Small tables with named rows and columns. After each table, cells are looked up by row and column.

Table vofeb
,fogivuv,derela,dorem,biz,mar
kazef,2043,4561,4350,4338,3623
ris,2771,1938,3730,4870,4637
vutikib,2043,1413,629,3806,3115
nosipin,6411,4561,2490,614,1594
lubot,3499,1938,4040,4870,5651
kivikel,2043,2463,3110,4870,3115
niv,1314,2987,1870,3806,8188
mipav,7139,5611,4040,614,1594
fazil,5683,4561,3420,1678,4130
mezipa,3499,5611,4660,4338,5144
vofikef,1314,888,2800,4338,2101
pud,7867,5611,2800,82,3623
zefolu,7867,5611,3420,614,1594
kifibiv,1314,888,1870,4338,2608

What is the biz of nosipin in vofeb? 614
What is the biz of mezipa in vofeb? 4338
What is the fogivuv of lubot in vofeb? 3499
What is the fogivuv of ris in vofeb? 2771
What is the biz of vutikib in vofeb? 3806
What is the derela of kazef in vofeb? 4561
What is the dorem of fazil in vofeb? 3420

buzuse:
columns: kar, mer, sas, lem
dipotid: [-3.0, 1.9, -6.7, -2.0]
mirobos: [1.6, -3.0, 2.3, -2.6]
zufi: [4.6, 0.3, -1.4, 5.6]
gos: [0.4, 3.3, -8.3, -4.5]
zupot: [2.1, -1.7, -4.4, 3.6]
sulebu: [-6.6, -0.9, -1.0, -3.4]
lav: [-1.3, 0.3, 0.6, -2.7]
liko: [-4.3, 2.4, 4.9, -2.4]
nagu: [0.4, 2.5, -5.6, -3.6]
nisel: [-6.1, -5.9, -1.8, -5.3]
pasag: [-0.3, -4.0, -8.8, -0.2]
riso: [-7.1, -6.2, 0.3, -3.5]
nul: [0.4, -9.8, -1.8, -2.6]
suso: [-5.7, 3.7, 6.1, -1.8]

What is the kar of mirobos in buzuse?
1.6
What is the sas of nul in buzuse?
-1.8
What is the mer of mirobos in buzuse?
-3.0
What is the lem of nul in buzuse?
-2.6
What is the mer of sulebu in buzuse?
-0.9
What is the kar of gos in buzuse?
0.4
What is the lem of sulebu in buzuse?
-3.4
What is the kar of suso in buzuse?
-5.7
What is the sas of liko in buzuse?
4.9
What is the kar of nagu in buzuse?
0.4
What is the mer of suso in buzuse?
3.7
What is the mer of zufi in buzuse?
0.3
What is the sas of gos in buzuse?
-8.3
What is the mer of riso in buzuse?
-6.2
What is the sas of nisel in buzuse?
-1.8
What is the lem of zufi in buzuse?
5.6

sozog =
	turik	nironud	vitusup	goboku	venum
nirudoz	85	217	218	86	179
baf	183	14	3	166	46
ril	104	243	244	43	203

turik of nirudoz = 85
nironud of baf = 14
nironud of ril = 243
venum of nirudoz = 179
nironud of nirudoz = 217
vitusup of baf = 3
goboku of ril = 43
vitusup of nirudoz = 218
turik of baf = 183
goboku of baf = 166
venum of baf = 46
vitusup of ril = 244
goboku of nirudoz = 86
turik of ril = 104
venum of ril = 203
Which row has the largest vitusup? ril

Table kogilo
,fivo,ras,nim
sorora,39,45,3
kogi,32,19,9
mek,21,61,23
vak,80,18,27
fofade,37,43,89
fud,25,48,44
dogipo,17,43,42

What is the fivo of mek in kogilo?
21
What is the fivo of sorora in kogilo?
39
What is the fivo of fud in kogilo?
25
What is the nim of fofade in kogilo?
89
What is the ras of vak in kogilo?
18
What is the fivo of kogi in kogilo?
32
What is the nim of vak in kogilo?
27

mobovi
|  | gapir | bofil | zakiten | bot |
|---|---|---|---|---|
| nezug | 91 | 41 | 157 | 105 |
| nonob | 227 | 189 | 42 | 216 |
| bof | 193 | 185 | 81 | 162 |
| fivu | 73 | 122 | 55 | 138 |
| kiz | 229 | 249 | 100 | 177 |
| guf | 120 | 198 | 104 | 169 |

fivu, gapir: 73
nonob, gapir: 227
nonob, zakiten: 42
guf, bofil: 198
fivu, zakiten: 55
kiz, bofil: 249
nonob, bot: 216
nezug, gapir: 91
kiz, zakiten: 100

zurubaz =
,zofono,kudeluv,kan,vofaram,nul
rikan,180,67,231,84,217
girop,207,119,25,134,70
lesatef,38,83,201,50,96
lunir,19,28,234,79,28

What is the zofono of lesatef in zurubaz?
38
What is the vofaram of lunir in zurubaz?
79
What is the vofaram of girop in zurubaz?
134
What is the zofono of rikan in zurubaz?
180
What is the kan of lesatef in zurubaz?
201
What is the kudeluv of lunir in zurubaz?
28
What is the vofaram of rikan in zurubaz?
84
What is the kudeluv of lesatef in zurubaz?
83

Table kag
         regemul  nikufib  pogizu  nonipe  pezen  paz
nifuzi       -36      -32     -17     -20    -11  -18
samu         -40       24      -9     -16     29    5
kemev        -55        2     -11     -20     -5   -3
daz          -56       26     -26     -20     -5   17
vigeteg      -34      -10     -14     -16    -32  -20
dodu         -10       23     -18     -20      1   19
lozu         -28       22      -8     -19     55   15

What is the nikufib of kemev in kag?
2
What is the nonipe of daz in kag?
-20
What is the regemul of vigeteg in kag?
-34
What is the pogizu of nifuzi in kag?
-17
What is the pezen of samu in kag?
29
What is the nikufib of dodu in kag?
23
What is the paz of kemev in kag?
-3
What is the pezen of kemev in kag?
-5
What is the paz of samu in kag?
5
What is the nonipe of lozu in kag?
-19
What is the nikufib of vigeteg in kag?
-10
What is the pogizu of lozu in kag?
-8
What is the pogizu of daz in kag?
-26
What is the pezen of dodu in kag?
1
What is the nonipe of samu in kag?
-16
What is the pezen of lozu in kag?
55

zer =
	mes	riz	poku	zop	getibu
gir	138	149	100	143	38
gelera	210	57	106	85	7
kog	151	179	111	103	218
nup	187	116	172	141	159
bezil	49	136	152	77	109
lolu	159	199	110	151	180
fude	99	111	122	143	108

What is the getibu of kog in zer?
218
What is the zop of gelera in zer?
85
What is the mes of lolu in zer?
159
What is the getibu of bezil in zer?
109
What is the riz of gelera in zer?
57
What is the zop of lolu in zer?
151
What is the poku of bezil in zer?
152
What is the getibu of gelera in zer?
7
What is the zop of bezil in zer?
77
What is the riz of kog in zer?
179
What is the riz of gir in zer?
149
What is the poku of lolu in zer?
110
What is the getibu of gir in zer?
38
What is the mes of fude in zer?
99
What is the mes of gir in zer?
138
What is the mes of gelera in zer?
210
What is the zop of nup in zer?
141
What is the riz of lolu in zer?
199

